M =
[[-33 -44  -9  33  -7]
 [-25 -48  -5  41   0]
 [-40 -42  -6  34  -5]
 [-20 -33 -27 -11 -35]
 [-32 -32 -22  -4 -22]
 [ 23  18  52 -28  11]
 [ 50 -31  28  23  13]
 [ 13  27  28 -40 -14]
 [-32 -27 -18  -2 -21]
 [ -2 -32 -40 -32 -47]
 [-45 -23 -15  -8 -20]
 [  8  26  50 -29  20]
 [-19 -40  17  34  25]]
Which number is the entry directly below the largest entry? 28
Which number is the top-left entry? -33
Which number is the entry just left of the centre entry? -31
Which number is the entry in the top-right corner? -7
The entry directly above -19 is 8
The entry directly below the centre entry -> 28
The top entry of the column that holds the largest entry is -9
The entry just left of -14 -> -40
Which number is the first entry in the row that holds the smallest entry? -25
The entry in the bottom-right corner is 25
The fourth-last entry, reading row by row is -40
Which number is the largest entry? 52
The third entry on the main diagonal is -6
The smallest entry in the first column -> -45
Which number is the entry just right of -4? -22
The top entry of the column that holds the smallest entry is -44
The entry directly above the largest entry -> -22
The bottom-left entry -> -19
Which number is the last entry of the smallest entry's row? 0
The first entry of the largest entry's row: 23
The entry directly below the smallest entry: -42
The largest entry in the last row: 34
The entry just left of 11 -> -28
The entry just right of -29 is 20
The last entry in the row that holds the largest entry is 11
Which number is the largest entry in the first column? 50
Which number is the second entry on the main diagonal? -48
Which number is the entry directly below -28? 23
Which number is the second entry on the diagonal from the top-right corner? 41
The entry directly below -42 is -33

x =
-11,2,20,23,-22,-8,-17,21,-43,3
-23,-23,43,-7,-9,-15,-12,11,16,26
6,-8,-3,-16,0,9,-28,21,33,-35
-5,2,-20,19,-13,-11,-12,-8,24,-51
12,32,-14,6,-30,-28,-6,35,-10,-5
42,22,-20,-3,8,-11,22,-13,-1,-20
-17,12,14,14,-9,-1,11,21,-52,18
-29,12,3,31,-5,9,28,-13,-27,26
-11,-18,-3,6,21,3,-23,25,-43,18
Read off the 2nd largest entry.
Answer: 42
Read off the 3rd-last entry, reading row by row.
Answer: 25
The 3rd entry on the main diagonal: -3
The top entry of the column that holds the largest entry is 20
The fifth entry, reading row by row: -22
The largest entry: 43
The bottom-right entry -> 18
The entry just left of 28 -> 9
The fifth entry from the end, reading row by row is 3
The smallest entry in the first row: -43
The entry in the bottom-left corner is -11
Read off the last entry of the largest entry's row.
Answer: 26
The fourth entry from the end, reading row by row is -23
The entry just right of -7 is -9
The entry just left of the smallest entry is 21
The entry just right of the smallest entry -> 18
The smallest entry in the last row: -43
Read off the entry in the top-right corner.
Answer: 3
The fourth entry, reading row by row is 23
The smallest entry in the last column is -51
Read off the first entry of the largest entry's row.
Answer: -23
Read off the top-left entry.
Answer: -11
The first entry of the smallest entry's row -> -17
Read off the entry directly above the smallest entry.
Answer: -1
Read off the entry directly below the smallest entry.
Answer: -27
The entry directly above -30 is -13
Read off the 3rd entry on the diagonal from the top-right corner.
Answer: 21
Read off the entry just left of 16.
Answer: 11
The entry just right of the largest entry -> -7

array([[6599, 6311, 3755, 4079, 4788, 3189],
       [6558, 7877, 4761, 6032, 5868, 4919],
       [5976, 6618, 4758, 5466, 5449, 4800],
       [2869, 2184, 6220, 5097, 4664, 6512],
       [3218, 1661, 5462, 3896, 4097, 5295],
       [2964, 2952, 6555, 5806, 5124, 7132],
       [4006, 2841, 5127, 4048, 4319, 4916],
       [4961, 5287, 5329, 5501, 5293, 5492],
       [5190, 5510, 5125, 5352, 5244, 5201],
       [4201, 5730, 6532, 7158, 6064, 7387],
       [3652, 3321, 5839, 5171, 4877, 6076],
       [4482, 4435, 5437, 5184, 5036, 5532],
       [6592, 7874, 4682, 5964, 5813, 4786],
       [5195, 5508, 5127, 5326, 5276, 5204],
       [5681, 4435, 3899, 3349, 4225, 3180],
       [5117, 5475, 5199, 5431, 5272, 5337]])
What is the last entry, reading row by row?
Answer: 5337
What is the 3rd-last entry, reading row by row?
Answer: 5431
What is the entry directly above the smallest entry?
Answer: 2184
The third largest entry -> 7387
What is the entry directly above 6618?
Answer: 7877
What is the top entry of the column that holds the smallest entry?
Answer: 6311
What is the largest entry in the last row?
Answer: 5475
The top-right entry is 3189
The fifth entry, reading row by row -> 4788
What is the first entry of the largest entry's row?
Answer: 6558
The first entry in reading order: 6599
The second largest entry: 7874
What is the entry just right of 5510?
Answer: 5125
The entry in the bottom-left corner: 5117
The entry directly below 3652 -> 4482
What is the entry just right of the largest entry?
Answer: 4761
The entry directly above 3899 is 5127
The entry directly below 2841 -> 5287
The entry directly below the largest entry is 6618
The entry directly above 2952: 1661
The 2nd entry on the diagonal from the top-right corner: 5868
What is the first entry in the row that holds the smallest entry?
Answer: 3218
What is the 4th entry, reading row by row?
Answer: 4079
What is the entry just left of 4800?
Answer: 5449
The 3rd entry in reading order -> 3755
The entry directly below 5190 is 4201
What is the entry directly above 5036?
Answer: 4877
The entry directly below 4097: 5124
The entry directly below 3899: 5199
What is the entry directly above 5806?
Answer: 3896

B =
[[77 64 54 55 81 68 10 64 53 58 44 51 66 27 43 97]
 [56 35 26 42 60 62 21 41 58 72 59 84 94 50 39 66]
 [60 34 40 48 75 85 13 46 61 44 68 65 92 30 33 95]
 [70 68 56 79 37 43 85 54 69 43 64 44 38 90 66 45]
 [44 61 67 74 52 58 86 53 62 74 68 44 34 59 48 67]
 [57 36 38 44 78 70 17 49 60 53 81 69 91 36 33 81]
 [52 58 54 63 47 46 81 71 60 54 58 46 55 60 63 67]
 [52 74 65 71 29 59 77 49 57 52 68 49 40 75 55 41]
 [82 40 48 65 63 88  2 52 54 48 39 62 63 25 42 97]
 [87 45 46 65 72 76 14 41 56 34 25 77 81 72 29 97]
 [54 42 47 62 69 32 87 74 67 73 60 49 44 45 55 76]
 [67 66 59 77 49 61 80 37 63 51 71 59 18 86 50 50]
 [69 39 42 54 64 59 18 52 60 52 52 76 79 47 26 73]
 [52 45 43 39 94 67 16 56 62 54 62 57 92 28 36 97]
 [72 45 36 54 47 64 15 47 53 67 54 79 79 52 37 57]]
Indices start at 1.
Report the entry at row 1, column 1.
77
The entry in row 3 and column 3 -> 40
Report the entry at row 3, column 1.
60
The entry in the bottom-left corner: 72
The entry in row 2 and column 1 -> 56
The entry at row 1, column 3: 54
The top entry of the column that holds the smallest entry: 10
The bottom-right entry is 57
The entry in row 1 and column 2 is 64
Report the entry in row 2 and column 2.
35
Report the entry directly below 88.
76
Report the minimum.
2
The entry just left of 28: 92
